Below are the code and all the weights of a small trained network. Each question names an input and a target symbol and asks about switching units off, where a switched-off unit gives its printed mean instead of its output.

import numpy as np


def w(rows, s, z=0):
    codes = np.array(rows[::2]) - 128.0
    scale = np.full(codes.shape[1], s)
    scale[-1] = z or s
    return codes * scale


def norm(h):
    return h / np.sqrt((h * h).mean(-1, keepdims=True) + 1e-5)


def f(y):
    return np.maximum(y, 0)


def softmax(a):
    e = np.exp(a - a.max(-1, keepdims=True))
    return e / e.sum(-1, keepdims=True)


def log_softmax(a):
    a = a - a.max(-1, keepdims=True)
    return a - np.log(np.exp(a).sum(-1, keepdims=True))


def net(x, mask):
    ids = ['αεημτφω'.index(c) for c in x.split()]
    T = len(ids)
    res = E[ids] + P[:T]
    u = 0
    for l in range(2):
        q, k, v = (norm(res) @ M[l].T for M in (Q, K, V))
        z = softmax(np.where(np.tri(T) > 0, q @ k.T / 2**0.5, -1e9)) @ v
        res = res + np.where(mask[u], z, O[l][:, -1]) @ O[l][:, :-1]
        u += 1
        y = f(norm(res) @ A[l][:, :-1].T + A[l][:, -1])
        res = res + np.where(mask[u : u + 12], y, B[l][:, -1]) @ B[l][:, :-1]
        u += 12
    return log_softmax(norm(res)[-1] @ U[:, :-1].T + U[:, -1])


Q, K, V, O, A, B = {}, {}, {}, {}, {}, {}
E = w([
[225,117,146,86],'α',
[124,25,7,166],'ε',
[194,34,107,112],'η',
[116,146,81,154],'μ',
[142,3,121,51],'τ',
[118,53,66,240],'φ',
[225,176,114,122],'ω',
],0.012)
P = w([
[126,123,229,195],'0',
[160,148,16,176],'1',
[129,128,103,82],'2',
[102,52,151,87],'3',
[1,24,96,89],'4',
[96,67,127,71],'5',
[130,79,80,61],'6',
[50,155,148,106],'7',
],0.0067)
Q[0] = w([
[186,223,225,210],'L0H0',
[117,2,98,93],'L0H0',
],0.0093)
K[0] = w([
[168,100,149,1],'L0H0',
[103,103,167,199],'L0H0',
],0.01)
V[0] = w([
[186,12,52,9],'L0H0',
[236,125,2,106],'L0H0',
],0.0072)
O[0] = w([
[1,105,249,189,2],'L0H0',
[88,101,138,59,179],'L0H0',
],0.0092,0.0041)
A[0] = w([
[77,142,231,110,122],'L0N0',
[90,69,170,23,107],'L0N1',
[199,234,176,181,134],'L0N2',
[21,61,103,167,169],'L0N3',
[75,158,68,225,102],'L0N4',
[131,87,80,141,109],'L0N5',
[94,216,69,154,5],'L0N6',
[100,254,151,154,98],'L0N7',
[140,196,118,193,74],'L0N8',
[114,172,77,142,46],'L0N9',
[78,235,79,161,93],'L0N10',
[188,90,104,109,172],'L0N11',
],0.0095,0.0034)
B[0] = w([
[132,116,2,142,177],'L0N0',
[52,193,132,153,209],'L0N1',
[29,129,50,134,143],'L0N2',
[90,189,73,49,253],'L0N3',
[184,145,239,160,167],'L0N4',
[140,128,71,96,190],'L0N5',
[191,197,181,116,140],'L0N6',
[130,38,85,81,133],'L0N7',
[66,134,141,102,134],'L0N8',
[140,211,102,164,147],'L0N9',
[143,194,172,94,146],'L0N10',
[88,90,64,137,219],'L0N11',
],0.013,0.0072)
Q[1] = w([
[64,146,84,133],'L1H0',
[6,126,74,116],'L1H0',
],0.014)
K[1] = w([
[132,36,113,167],'L1H0',
[106,50,68,245],'L1H0',
],0.012)
V[1] = w([
[81,18,94,250],'L1H0',
[251,88,133,173],'L1H0',
],0.014)
O[1] = w([
[147,104,225,251,210],'L1H0',
[211,213,114,121,3],'L1H0',
],0.013,0.0051)
A[1] = w([
[66,95,96,89,59],'L1N0',
[75,210,129,185,254],'L1N1',
[93,146,175,22,189],'L1N2',
[153,176,70,78,95],'L1N3',
[158,79,149,162,227],'L1N4',
[180,103,156,36,20],'L1N5',
[215,120,93,81,222],'L1N6',
[142,91,111,142,230],'L1N7',
[80,157,6,190,193],'L1N8',
[104,79,103,76,208],'L1N9',
[176,192,113,187,45],'L1N10',
[200,79,173,163,130],'L1N11',
],0.013,0.0018)
B[1] = w([
[218,75,120,156,186],'L1N0',
[123,211,118,82,173],'L1N1',
[218,116,94,171,160],'L1N2',
[37,173,137,144,194],'L1N3',
[125,179,123,84,142],'L1N4',
[78,206,159,188,136],'L1N5',
[71,150,131,247,198],'L1N6',
[104,147,171,139,154],'L1N7',
[157,130,231,2,249],'L1N8',
[154,151,152,161,180],'L1N9',
[204,63,77,131,168],'L1N10',
[150,228,57,136,140],'L1N11',
],0.014,0.013)
U = w([
[52,164,204,182,96],'α',
[139,25,42,57,253],'ε',
[90,83,125,142,95],'η',
[74,204,65,17,190],'μ',
[59,83,93,125,37],'τ',
[249,105,211,152,175],'φ',
[218,127,247,2,49],'ω',
],0.0077,0.0041)

Each question gives the input, a string of symbols that net reads in full, and the target symbol t.
The units are the heads (2 rows each of Q, K, V and O) and the neurons (one row each of A and B). Each row of codes is followed by its name. A weight is (code - 128) times the scale printed after its matrix; where a second scale follows, it is the last column's (O, A, B and U).
mask holds one flag per unit, layer by layer, with each layer's heads first. A switched-off unit (its flag False) gives its mean, the last column of its rows in O or B, instead of its output. The means were averaged over made-up inputs and are rounded, as every weight is.
A unit's drop is (log p(t) with every unit on - log p(t) with that unit switched off) / (log p(t) with every unit on - log p(t) with every unit switched off).
The circuit of an input: a set's keep is (log p(t) with only the set's units on - log p(t) with every unit switched off) / (log p(t) with every unit on - log p(t) with every unit switched off). Starting from the 12 units with the biggest drops (on a tie, the unit counted first), units are removed one at a time, each time the one whose removal leaves the highest keep (on an exact tie, the one counted first), for as long as the keep stays at least 0.8.
circuit, biggest first: the units of the circuit, biggest drop first
unit that matters most: the unit with the biggest drop
k most important neurons: the k neurons with the biggest drops, biggest first
k most important neurons of layer l: the k neurons of layer l with the biggest drops, biggest first
drop when u is switched off: that unit's drop, to one decimal
input α α η, target α: circuit, biggest first -> L1H0, L0H0, L0N3, L0N2
input α μ ε α φ μ α τ, target α: circuit, biggest first -> L1H0, L0N1
input α μ τ μ, target α: 3 most important neurons -> L0N3, L0N2, L0N5
input ε μ μ ε μ τ μ ε, target ε: unit that matters most -> L0N3
input ω ω μ α ω φ, target φ: 2 most important neurons of layer 0 -> L0N2, L0N3
input ε μ μ, target ε: circuit, biggest first -> L0N3, L0H0, L1H0, L1N0
input α ε ε, target α: 2 most important neurons of layer 0 -> L0N2, L0N3
input ε μ μ ε α φ, target ε: circuit, biggest first -> L0N3, L1H0, L1N3
input α τ ω, target α: 3 most important neurons -> L0N3, L0N2, L0N5
input η μ φ α α α, target α: circuit, biggest first -> L1H0, L0H0
input α φ ε α ε φ, target α: 3 most important neurons -> L0N3, L0N2, L1N8
input φ ε ω, target φ: 3 most important neurons -> L0N3, L0N4, L1N10
input μ μ μ μ μ α, target α: 2 most important neurons -> L0N3, L1N6
input ω ω μ τ μ, target ω: unit that matters most -> L0N2
input ε ε ω μ μ μ μ φ, target ε: 3 most important neurons -> L0N3, L0N1, L1N8
input α μ τ, target α: 2 most important neurons of layer 0 -> L0N3, L0N1
input ω τ φ ε, target ω: 2 most important neurons of layer 0 -> L0N3, L0N11
input ω μ ε μ η μ μ ε, target ω: 2 most important neurons -> L0N3, L0N2
input ε α μ μ μ μ, target ε: 3 most important neurons -> L0N3, L1N0, L1N3
input μ μ μ φ φ, target φ: unit that matters most -> L0N3
input φ α η, target φ: 2 most important neurons -> L0N4, L1N3
input ε φ ε ε μ μ η ε, target ε: 2 most important neurons -> L0N3, L1N0
input ω α φ, target ω: 2 most important neurons -> L0N3, L1N6
input ω μ μ, target ω: 2 most important neurons of layer 0 -> L0N2, L0N3
input α ω φ, target α: 2 most important neurons -> L0N2, L1N8
input φ α μ μ ε α ε ε, target φ: 2 most important neurons of layer 0 -> L0N4, L0N3
input α μ μ μ ω α μ, target α: 2 most important neurons of layer 0 -> L0N3, L0N2
input φ μ μ, target φ: 2 most important neurons of layer 0 -> L0N4, L0N3
input φ ε ε α, target φ: drop when L1N6 is switched off -> 0.1
